The symbols move the states like this.
veb za vun
veb va guz
veb zi pil
veb ku kuz
veb ra leg
veb vi pez
nev za nem
nev va lar
nev zi kad
nev ku mor
nev ra gez
nev vi vif
ler za vuk
ler va fip
ler zi tek
ler ku dov
ler ra lut
ler vi rit
tek za kun
tek va zaz
tek zi foz
tek ku tam
tek ra fip
tek vi zum
dul za rad
dul va nug
dul zi bag
dul ku moz
dul ra tak
dul vi vov
pur za dov
pur va kad
pur zi rol
pur ku gez
pur ra nev
pur vi rov
rit za fip
rit va bir
rit zi zum
rit ku kad
rit ra rol
rit vi kun
dun za rof
dun va tof
dun zi bes
dun ku pil
dun ra lup
dun vi luf
mep za val
mep va mor
mep zi gez
mep ku rof
mep ra bev
mep vi fad
bev za luf
bev va nen
bev zi mor
bev ku zuv
bev ra rof
bev vi bes
leg za fiz
leg va nus
leg zi guz
leg ku vaf
leg ra kuz
leg vi vid
lut za rov
lut va tam
lut zi fip
lut ku nem
lut ra dov
lut vi rol
faz za foz
faz va fem
faz zi fuf
faz ku bir
faz ra zum
faz vi moz
kad za pur
kad va rov
kad zi vuk
kad ku fub
kad ra lar
kad vi lut
zum za zaz
zum va ruf
zum zi fem
zum ku vuk
zum ra bir
zum vi ves
ton za biv
ton va vaf
ton zi kuz
ton ku vav
ton ra buk
ton vi sog
fur za pav
fur va pil
fur zi lup
fur ku leg
fur ra veb
fur vi duf
tam za lut
tam va rol
tam zi rit
tam ku nev
tam ra pur
tam vi vuk
daz za kuz
daz va pef
daz zi vid
daz ku ful
daz ra sog
daz vi fiz
pil za fur
pil va duf
pil zi pom
pil ku nus
pil ra guz
pil vi til
gef za buk
gef va ful
gef zi sog
gef ku bik
gef ra fum
gef vi biv
luf za tof
luf va bev
luf zi mep
luf ku til
luf ra sil
luf vi nen
kob za bik
kob va tef
kob zi nek
kob ku rad
kob ra zot
kob vi vav
guz za veb
guz va pez
guz zi duf
guz ku daz
guz ra nus
guz vi pav
duf za pil
duf va til
duf zi sil
duf ku vid
duf ra pez
duf vi zuv
zot za vov
zot va mag
zot zi tef
zot ku fuf
zot ra rad
zot vi bag
vif za lar
vif va dov
vif zi lut
vif ku reg
vif ra sos
vif vi pur
gez za tiz
gez va fub
gez zi lar
gez ku nen
gez ra mor
gez vi sos
kuz za mel
kuz va daz
kuz zi nus
kuz ku gef
kuz ra vaf
kuz vi pef
lar za nev
lar va vif
lar zi rov
lar ku fad
lar ra fub
lar vi dov
ruf za zum
ruf va ves
ruf zi moz
ruf ku ler
ruf ra kun
ruf vi foz
fiz za pef
fiz va leg
fiz zi veb
fiz ku ton
fiz ra mel
fiz vi nus
fum za vav
fum va fid
fum zi ful
fum ku vov
fum ra bik
fum vi nek
vuk za rol
vuk va ler
vuk zi kun
vuk ku vif
vuk ra rov
vuk vi fip
fuf za lib
fuf va tak
fuf zi dul
fuf ku ruf
fuf ra fem
fuf vi gaf
rof za sil
rof va dun
rof zi nen
rof ku fur
rof ra zuv
rof vi tof
nus za leg
nus va vid
nus zi pez
nus ku sog
nus ra daz
nus vi vun
tiz za reg
tiz va gez
tiz zi nev
tiz ku bev
tiz ra mep
tiz vi fub
vav za tef
vav va fum
vav zi gef
vav ku nug
vav ra bag
vav vi fid
mag za zot
mag va bag
mag zi vav
mag ku tak
mag ra dul
mag vi bik
nen za bev
nen va bes
nen zi fad
nen ku lup
nen ra dun
nen vi val
rad za fam
rad va dul
rad zi mag
rad ku fem
rad ra fuf
rad vi nug
fub za gez
fub va sos
fub zi vif
fub ku bes
fub ra fad
fub vi nem
vun za vid
vun va veb
vun zi fur
vun ku mel
vun ra fiz
vun vi guz
nug za dul
nug va vov
nug zi bik
nug ku pif
nug ra gaf
nug vi zot
fip za ler
fip va rit
fip zi zaz
fip ku pur
fip ra tam
fip vi bir
til za duf
til va zuv
til zi rof
til ku vun
til ra pav
til vi lup
pom za lup
pom va sil
pom zi luf
pom ku pez
pom ra duf
pom vi rof
pif za moz
pif va lib
pif zi fam
pif ku zaz
pif ra foz
pif vi fuf
mel za lat
mel va kuz
mel zi leg
mel ku buk
mel ra ton
mel vi daz
buk za nek
buk va gef
buk zi vaf
buk ku bag
buk ra vav
buk vi ful
zaz za tek
zaz va zum
zaz zi faz
zaz ku rol
zaz ra rit
zaz vi ruf
ves za ruf
ves va foz
ves zi pif
ves ku fip
ves ra tek
ves vi faz
bir za rit
bir va kun
bir zi ruf
bir ku rov
bir ra vuk
bir vi tek
fam za gaf
fam va rad
fam zi zot
fam ku faz
fam ra lib
fam vi dul
tak za fuf
tak va gaf
tak zi nug
tak ku ves
tak ra moz
tak vi fam
rov za kad
rov va lut
rov zi ler
rov ku sos
rov ra vif
rov vi tam
lat za sog
lat va mel
lat zi fiz
lat ku nek
lat ra biv
lat vi kuz
moz za fem
moz va pif
moz zi gaf
moz ku tek
moz ra ves
moz vi lib
mor za mep
mor va fad
mor zi fub
mor ku dun
mor ra nen
mor vi reg
gaf za tak
gaf va fam
gaf zi vov
gaf ku foz
gaf ra pif
gaf vi rad
tef za kob
tef va vav
tef zi buk
tef ku dul
tef ra mag
tef vi fum
nem za sos
nem va nev
nem zi pur
nem ku mep
nem ra tiz
nem vi lar
reg za fad
reg va tiz
reg zi nem
reg ku luf
reg ra val
reg vi gez
pef za daz
pef va fiz
pef zi vun
pef ku biv
pef ra lat
pef vi leg
bik za bag
bik va kob
bik zi fid
bik ku fam
bik ra vov
bik vi tef
lup za zuv
lup va pom
lup zi tof
lup ku guz
lup ra pil
lup vi sil
bag za mag
bag va bik
bag zi fum
bag ku gaf
bag ra nug
bag vi kob
bes za nen
bes va val
bes zi reg
bes ku pom
bes ra tof
bes vi mep
biv za ful
biv va ton
biv zi mel
biv ku tef
biv ra nek
biv vi vaf
sos za fub
sos va nem
sos zi dov
sos ku val
sos ra reg
sos vi nev
zuv za til
zuv va lup
zuv zi dun
zuv ku veb
zuv ra fur
zuv vi pom
tof za dun
tof va luf
tof zi val
tof ku duf
tof ra pom
tof vi bev
kun za bir
kun va tek
kun zi ves
kun ku lut
kun ra ler
kun vi zaz
vid za nus
vid va vun
vid zi pav
vid ku lat
vid ra pef
vid vi veb
fad za mor
fad va reg
fad zi sos
fad ku tof
fad ra bes
fad vi tiz
fid za fum
fid va nek
fid zi biv
fid ku zot
fid ra kob
fid vi buk
nek za fid
nek va buk
nek zi ton
nek ku mag
nek ra tef
nek vi gef
rol za tam
rol va vuk
rol zi bir
rol ku lar
rol ra kad
rol vi ler
ful za gef
ful va biv
ful zi lat
ful ku kob
ful ra fid
ful vi ton
vaf za ton
vaf va sog
vaf zi daz
vaf ku fum
vaf ra gef
vaf vi lat
pav za pez
pav va fur
pav zi zuv
pav ku fiz
pav ra vun
pav vi pil
sil za pom
sil va rof
sil zi bev
sil ku pav
sil ra til
sil vi dun
pez za guz
pez va pav
pez zi til
pez ku pef
pez ra vid
pez vi fur
fem za faz
fem va moz
fem zi tak
fem ku kun
fem ra ruf
fem vi pif
foz za ves
foz va faz
foz zi lib
foz ku rit
foz ra zaz
foz vi fem
vov za nug
vov va zot
vov zi kob
vov ku lib
vov ra fam
vov vi mag
lib za pif
lib va fuf
lib zi rad
lib ku zum
lib ra faz
lib vi tak
val za bes
val va mep
val zi tiz
val ku sil
val ra luf
val vi mor
sog za vaf
sog va lat
sog zi pef
sog ku fid
sog ra ful
sog vi mel
dov za vif
dov va pur
dov zi tam
dov ku tiz
dov ra nem
dov vi kad

In the rows, zero is written as 45.

The rows follow the links: the fewer symbols apart two states are, the more alike their rows tend to be.

Each row is also shifted at random along 5 hidden directions that mean nothing.

Some states, each with a row of numbers:
tek: [ 37,  28,  49,  45,  51,  44,  50,  30,  61,  42,  50,  38,  35,  51,  51,  58,  34,  40,  50,  55,  43,  48,  38,  47,  51,  43,  48,  47,  50,  43,  40,  52,  41,  49,  46,  38,  43,  47,  32,  49,  38,  43,  48,  40,  49,  32]
pef: [ 47,  54,  37,  44,  48,  46,  45,  59,  34,  45,  48,  52,  45,  38,  47,  41,  54,  46,  41,  44,  42,  43,  46,  50,  42,  54,  48,  46,  46,  43,  44,  48,  50,  48,  44,  51,  57,  37,  61,  48,  41,  44,  38,  43,  50,  58]
buk: [ 47,  59,  48,  37,  46,  46,  38,  59,  34,  49,  44,  44,  55,  42,  38,  37,  51,  46,  43,  42,  49,  40,  46,  50,  35,  61,  52,  53,  45,  46,  48,  43,  48,  42,  50,  45,  53,  38,  54,  43,  51,  48,  38,  45,  46,  53]
vun: [ 45,  52,  45,  50,  48,  43,  45,  53,  36,  47,  47,  52,  44,  51,  49,  45,  53,  48,  41,  37,  43,  45,  51,  52,  39,  53,  48,  41,  56,  53,  42,  49,  57,  42,  40,  48,  45,  39,  59,  57,  40,  42,  41,  44,  49,  57]
fur: [ 54,  35,  47,  55,  52,  42,  47,  32,  45,  38,  45,  49,  32,  51,  55,  45,  42,  52,  40,  50,  36,  51,  47,  39,  49,  34,  38,  38,  60,  49,  35,  53,  51,  37,  40,  45,  33,  46,  51,  48,  32,  35,  39,  40,  48,  46]
bes: [ 44,  50,  42,  52,  39,  41,  45,  43,  45,  47,  41,  50,  51,  54,  49,  46,  50,  47,  44,  43,  44,  49,  53,  43,  43,  40,  37,  35,  49,  53,  51,  41,  51,  45,  42,  45,  40,  54,  46,  51,  44,  44,  49,  48,  41,  48]
bev: [ 71,  42,  38,  55,  43,  42,  44,  43,  43,  44,  42,  53,  44,  49,  53,  42,  47,  50,  45,  47,  37,  53,  49,  37,  48,  27,  32,  35,  44,  53,  44,  40,  48,  45,  38,  54,  43,  53,  49,  46,  42,  45,  48,  51,  42,  44]
vav: [ 41,  43,  49,  35,  53,  42,  34,  49,  42,  48,  48,  37,  50,  50,  46,  40,  44,  45,  46,  58,  40,  45,  43,  48,  37,  53,  47,  50,  53,  50,  44,  46,  50,  41,  52,  43,  51,  40,  44,  45,  39,  45,  35,  43,  48,  44]
faz: [ 56,  41,  52,  40,  47,  51,  48,  31,  55,  36,  48,  37,  41,  37,  35,  43,  43,  37,  32,  43,  59,  32,  42,  42,  51,  55,  49,  52,  46,  30,  49,  55,  32,  44,  52,  36,  31,  51,  35,  37,  53,  45,  50,  40,  45,  40]
mep: [ 30,  52,  30,  48,  36,  45,  48,  52,  43,  47,  42,  51,  52,  39,  48,  45,  53,  45,  49,  48,  42,  48,  48,  41,  49,  34,  37,  36,  31,  44,  53,  37,  45,  55,  44,  52,  53,  54,  45,  44,  46,  50,  51,  50,  41,  51]
pom: [ 50,  56,  52,  56,  41,  43,  44,  46,  39,  48,  41,  52,  50,  60,  46,  44,  52,  49,  40,  25,  52,  45,  58,  49,  38,  49,  44,  36,  58,  61,  46,  45,  58,  36,  36,  44,  30,  48,  54,  58,  50,  43,  49,  50,  41,  56]
dun: [ 26,  51,  48,  56,  39,  46,  48,  41,  43,  45,  39,  50,  44,  47,  43,  43,  46,  53,  46,  34,  49,  46,  53,  39,  48,  34,  40,  37,  44,  49,  45,  43,  49,  39,  40,  46,  31,  50,  45,  43,  52,  43,  50,  50,  39,  52]
zot: [ 55,  32,  47,  38,  56,  44,  34,  45,  45,  46,  48,  33,  44,  47,  48,  38,  40,  47,  49,  60,  37,  46,  38,  43,  44,  40,  44,  50,  45,  50,  41,  46,  44,  40,  49,  49,  50,  44,  38,  43,  40,  49,  38,  48,  46,  36]
fip: [ 48,  35,  56,  51,  44,  44,  52,  34,  57,  49,  45,  43,  38,  56,  48,  60,  33,  45,  57,  40,  46,  53,  42,  48,  48,  41,  50,  47,  48,  50,  39,  44,  44,  45,  41,  39,  40,  42,  37,  50,  46,  43,  51,  46,  46,  32]
leg: [ 45,  46,  35,  47,  51,  46,  46,  58,  35,  46,  48,  51,  40,  40,  52,  43,  51,  49,  48,  47,  36,  48,  44,  48,  46,  42,  46,  43,  43,  46,  39,  47,  51,  48,  41,  56,  59,  37,  59,  49,  36,  44,  38,  45,  51,  54]
pez: [ 27,  63,  43,  49,  39,  54,  53,  50,  35,  39,  41,  54,  44,  27,  33,  37,  56,  49,  33,  25,  60,  33,  53,  42,  51,  50,  48,  44,  38,  31,  48,  50,  42,  43,  44,  47,  36,  43,  57,  36,  58,  43,  48,  44,  43,  64]
lup: [ 24,  55,  49,  55,  42,  42,  44,  50,  39,  51,  43,  50,  50,  59,  48,  47,  54,  49,  46,  29,  49,  45,  57,  53,  39,  49,  47,  34,  55,  62,  46,  44,  61,  39,  37,  46,  37,  45,  52,  62,  46,  45,  48,  50,  43,  58]
tak: [ 32,  38,  56,  41,  51,  48,  39,  44,  49,  49,  48,  32,  45,  48,  40,  44,  41,  46,  51,  41,  52,  40,  42,  49,  45,  46,  53,  50,  41,  51,  43,  45,  45,  38,  46,  45,  40,  42,  33,  47,  52,  51,  48,  52,  43,  40]
tiz: [ 48,  49,  49,  52,  34,  44,  51,  36,  49,  45,  37,  51,  47,  48,  44,  47,  39,  50,  48,  41,  47,  52,  49,  36,  48,  34,  37,  42,  43,  44,  48,  38,  42,  45,  45,  41,  35,  52,  42,  37,  51,  42,  51,  46,  39,  41]
vaf: [ 29,  39,  44,  43,  54,  43,  41,  53,  38,  50,  47,  43,  39,  46,  52,  45,  40,  53,  57,  59,  31,  54,  39,  47,  43,  39,  47,  48,  45,  50,  35,  44,  52,  43,  46,  50,  59,  33,  50,  44,  33,  43,  33,  44,  50,  45]
fub: [ 62,  54,  37,  47,  34,  40,  47,  48,  47,  48,  42,  54,  56,  51,  48,  50,  51,  39,  43,  47,  44,  49,  50,  46,  41,  49,  39,  40,  46,  48,  57,  38,  46,  56,  45,  44,  51,  54,  48,  50,  45,  46,  51,  46,  43,  46]
til: [ 57,  42,  30,  52,  50,  43,  44,  52,  39,  42,  49,  53,  41,  44,  56,  42,  54,  47,  42,  50,  35,  47,  47,  44,  48,  35,  37,  34,  45,  50,  43,  47,  52,  49,  38,  58,  53,  48,  55,  54,  35,  46,  44,  48,  48,  54]
fum: [ 61,  44,  53,  40,  52,  42,  33,  54,  38,  52,  46,  40,  50,  53,  46,  39,  42,  50,  52,  48,  39,  49,  43,  49,  35,  48,  48,  51,  50,  58,  40,  41,  52,  37,  46,  49,  52,  37,  49,  47,  44,  48,  36,  49,  46,  42]
fem: [ 21,  40,  51,  42,  49,  49,  42,  53,  49,  54,  51,  34,  46,  49,  43,  51,  44,  44,  59,  35,  52,  41,  42,  57,  45,  47,  57,  48,  35,  55,  42,  42,  48,  44,  41,  50,  50,  40,  34,  57,  53,  55,  53,  57,  45,  42]
mel: [ 52,  46,  50,  47,  50,  46,  45,  48,  37,  45,  44,  49,  39,  43,  46,  41,  42,  53,  47,  45,  40,  49,  44,  44,  44,  44,  47,  50,  50,  46,  36,  47,  48,  39,  44,  47,  47,  35,  56,  40,  42,  40,  36,  42,  48,  47]
moz: [ 56,  44,  47,  37,  47,  51,  45,  39,  52,  38,  49,  37,  45,  35,  35,  41,  48,  35,  31,  43,  59,  30,  43,  45,  49,  58,  50,  51,  42,  32,  51,  53,  33,  46,  52,  40,  38,  51,  37,  40,  54,  49,  50,  42,  45,  44]
tam: [ 32,  44,  52,  47,  38,  44,  55,  35,  57,  46,  44,  46,  44,  50,  44,  59,  37,  41,  50,  43,  50,  49,  44,  47,  48,  48,  49,  48,  47,  41,  48,  45,  40,  50,  47,  34,  40,  47,  38,  45,  47,  41,  52,  41,  45,  38]
fuf: [ 73,  30,  46,  42,  53,  51,  40,  43,  48,  43,  49,  37,  39,  36,  43,  38,  40,  46,  47,  48,  45,  42,  36,  39,  53,  33,  45,  51,  32,  42,  39,  45,  36,  42,  45,  55,  47,  46,  37,  37,  50,  53,  48,  53,  45,  34]
kuz: [ 26,  51,  43,  42,  50,  43,  45,  52,  38,  45,  47,  47,  43,  44,  47,  45,  48,  47,  44,  50,  40,  45,  45,  51,  40,  56,  49,  47,  52,  44,  43,  50,  51,  45,  48,  44,  52,  36,  55,  47,  36,  40,  35,  38,  51,  54]
luf: [ 37,  49,  45,  53,  39,  44,  48,  38,  45,  42,  40,  50,  46,  47,  45,  43,  47,  49,  40,  41,  47,  46,  52,  38,  48,  37,  36,  37,  48,  47,  48,  45,  47,  42,  43,  43,  32,  54,  45,  43,  47,  42,  49,  45,  40,  50]
rov: [ 31,  45,  49,  47,  37,  42,  53,  39,  56,  50,  44,  46,  47,  55,  48,  60,  38,  41,  54,  45,  46,  52,  45,  50,  44,  48,  48,  46,  48,  46,  49,  42,  45,  52,  45,  36,  45,  46,  38,  50,  44,  43,  51,  42,  45,  38]
nev: [ 40,  43,  48,  51,  35,  44,  54,  33,  54,  45,  38,  49,  42,  45,  45,  52,  34,  49,  54,  47,  43,  55,  44,  35,  52,  30,  39,  45,  40,  40,  45,  38,  38,  48,  46,  40,  40,  50,  38,  34,  47,  41,  51,  43,  41,  35]
guz: [ 11,  39,  36,  48,  53,  42,  48,  42,  45,  40,  49,  45,  36,  45,  56,  48,  48,  46,  42,  59,  34,  47,  45,  47,  48,  43,  42,  38,  54,  43,  40,  55,  52,  48,  45,  45,  48,  44,  49,  51,  27,  38,  37,  37,  51,  53]
vuk: [ 37,  40,  40,  46,  39,  48,  55,  46,  54,  48,  46,  47,  41,  38,  45,  56,  40,  43,  57,  44,  46,  49,  39,  46,  54,  38,  48,  48,  29,  38,  45,  40,  37,  56,  44,  48,  55,  44,  39,  43,  49,  49,  54,  48,  46,  38]
pur: [ 46,  57,  46,  46,  30,  46,  55,  43,  51,  46,  40,  52,  51,  43,  39,  53,  45,  39,  45,  36,  55,  45,  48,  45,  46,  53,  47,  47,  41,  37,  55,  41,  38,  54,  47,  38,  44,  50,  44,  41,  55,  45,  54,  43,  42,  44]

Start, symbols taken left to right, then the state you end at.
Answers are names.
[ 55,  58,  41,  39,  45,  48,  44,  57,  33,  42,  45,  51,  48,  31,  39,  36,  53,  44,  37,  44,  47,  39,  45,  45,  42,  57,  48,  52,  43,  35,  47,  48,  42,  47,  50,  48,  53,  38,  60,  36,  47,  44,  38,  40,  48,  56]
va zi ku: ton
[ 33,  49,  52,  51,  34,  43,  53,  43,  52,  53,  40,  49,  48,  54,  44,  57,  38,  47,  58,  36,  48,  54,  47,  47,  44,  42,  48,  46,  42,  51,  47,  35,  46,  48,  42,  40,  43,  45,  41,  48,  52,  45,  54,  48,  41,  39]
vi vi zi zi: zaz
[ 41,  50,  64,  46,  47,  47,  44,  44,  38,  48,  39,  45,  41,  47,  38,  40,  36,  57,  51,  37,  47,  49,  46,  42,  41,  45,  51,  54,  51,  48,  35,  44,  48,  30,  46,  41,  36,  33,  50,  35,  51,  38,  36,  43,  44,  45]
ku za va va: fum
[ 57,  52,  31,  51,  43,  43,  44,  53,  39,  44,  46,  53,  50,  46,  51,  41,  59,  43,  38,  44,  42,  44,  52,  46,  44,  44,  37,  33,  45,  50,  52,  45,  51,  50,  40,  53,  49,  54,  54,  55,  41,  48,  48,  49,  44,  57]
vi ra: pom
[ 51,  60,  45,  50,  30,  45,  49,  46,  44,  47,  38,  55,  56,  46,  40,  44,  51,  45,  42,  33,  53,  45,  54,  41,  44,  45,  40,  41,  41,  46,  56,  37,  44,  47,  43,  43,  38,  54,  48,  42,  56,  46,  53,  49,  38,  50]
za vi za vi: tiz
[ 21,  50,  48,  33,  50,  46,  35,  55,  41,  50,  48,  34,  54,  45,  40,  40,  48,  44,  48,  50,  47,  39,  44,  51,  37,  57,  52,  51,  44,  48,  49,  44,  49,  42,  52,  44,  51,  41,  41,  46,  47,  50,  40,  47,  45,  48]
va ra: zot
[ 36,  44,  58,  39,  51,  44,  38,  44,  42,  48,  43,  37,  46,  50,  43,  41,  38,  51,  48,  52,  42,  47,  43,  45,  38,  49,  48,  52,  53,  50,  40,  46,  49,  35,  50,  40,  42,  38,  44,  40,  43,  42,  35,  43,  45,  42]
zi zi za va: mel
[ 38,  47,  44,  32,  48,  51,  40,  45,  47,  40,  49,  34,  50,  32,  35,  35,  50,  37,  33,  51,  55,  30,  42,  44,  47,  56,  49,  52,  39,  32,  53,  51,  36,  46,  56,  42,  43,  49,  37,  36,  52,  51,  45,  43,  44,  47]
ku vi ra ku: rit
[ 41,  45,  60,  39,  51,  44,  35,  46,  42,  50,  43,  36,  49,  53,  40,  39,  39,  50,  49,  45,  48,  45,  45,  46,  36,  50,  50,  52,  51,  54,  42,  44,  49,  33,  49,  41,  39,  39,  42,  43,  49,  45,  38,  47,  44,  41]
za zi zi: biv
[ 45,  43,  48,  43,  45,  48,  48,  43,  53,  46,  50,  41,  44,  46,  41,  52,  45,  37,  45,  38,  54,  39,  43,  52,  47,  55,  54,  49,  43,  43,  47,  48,  41,  49,  45,  42,  45,  46,  38,  51,  51,  50,  53,  46,  46,  42]
ra va ra za: vuk
[ 75,  35,  44,  44,  46,  46,  50,  34,  57,  40,  49,  45,  39,  46,  47,  53,  41,  36,  39,  48,  48,  43,  40,  47,  50,  51,  46,  49,  49,  38,  46,  51,  36,  52,  46,  41,  43,  50,  40,  47,  43,  44,  50,  40,  49,  35]
va ku za zi: fip
[ 42,  49,  39,  49,  50,  44,  46,  51,  39,  43,  48,  51,  42,  47,  51,  45,  53,  46,  38,  45,  41,  44,  49,  51,  43,  52,  45,  40,  55,  47,  43,  52,  54,  46,  42,  48,  47,  42,  58,  54,  36,  41,  40,  41,  49,  57]
va zi zi: sil
[ 40,  47,  44,  42,  42,  45,  50,  47,  53,  48,  50,  44,  49,  49,  45,  57,  48,  34,  45,  39,  53,  41,  44,  58,  44,  61,  55,  47,  45,  44,  51,  46,  44,  55,  45,  41,  51,  45,  41,  57,  48,  49,  54,  45,  47,  44]
vi ku va ra: kad
[ 46,  47,  59,  39,  48,  47,  42,  35,  53,  42,  48,  35,  49,  50,  35,  45,  45,  37,  32,  36,  62,  31,  48,  50,  41,  66,  54,  51,  56,  43,  51,  54,  42,  38,  51,  32,  28,  48,  36,  48,  55,  46,  49,  42,  44,  43]
ra za ra za: kun
[ 61,  55,  45,  50,  45,  45,  48,  39,  41,  35,  45,  54,  45,  45,  44,  40,  56,  42,  22,  38,  52,  36,  54,  45,  43,  61,  43,  40,  64,  39,  49,  58,  48,  42,  45,  39,  30,  49,  58,  48,  42,  36,  42,  35,  47,  59]
ku va zi: guz
[ 70,  48,  35,  54,  47,  47,  46,  52,  35,  41,  46,  56,  41,  39,  49,  38,  54,  49,  39,  38,  42,  45,  49,  42,  49,  38,  39,  37,  42,  46,  42,  46,  48,  45,  37,  58,  47,  46,  59,  48,  44,  46,  45,  48,  46,  55]
va vi ra: fur
[ 82,  40,  51,  44,  48,  48,  44,  42,  50,  44,  49,  42,  44,  46,  40,  45,  45,  39,  39,  34,  55,  38,  44,  49,  46,  54,  52,  50,  46,  45,  45,  49,  39,  44,  44,  45,  39,  47,  42,  49,  54,  50,  52,  48,  45,  39]
zi ra ra: zum
[ 32,  55,  47,  52,  35,  45,  48,  40,  45,  44,  38,  50,  50,  47,  42,  44,  49,  48,  41,  36,  52,  44,  55,  39,  46,  41,  39,  38,  47,  46,  51,  42,  47,  42,  43,  41,  31,  53,  44,  43,  52,  43,  51,  46,  39,  51]
zi va ku: luf
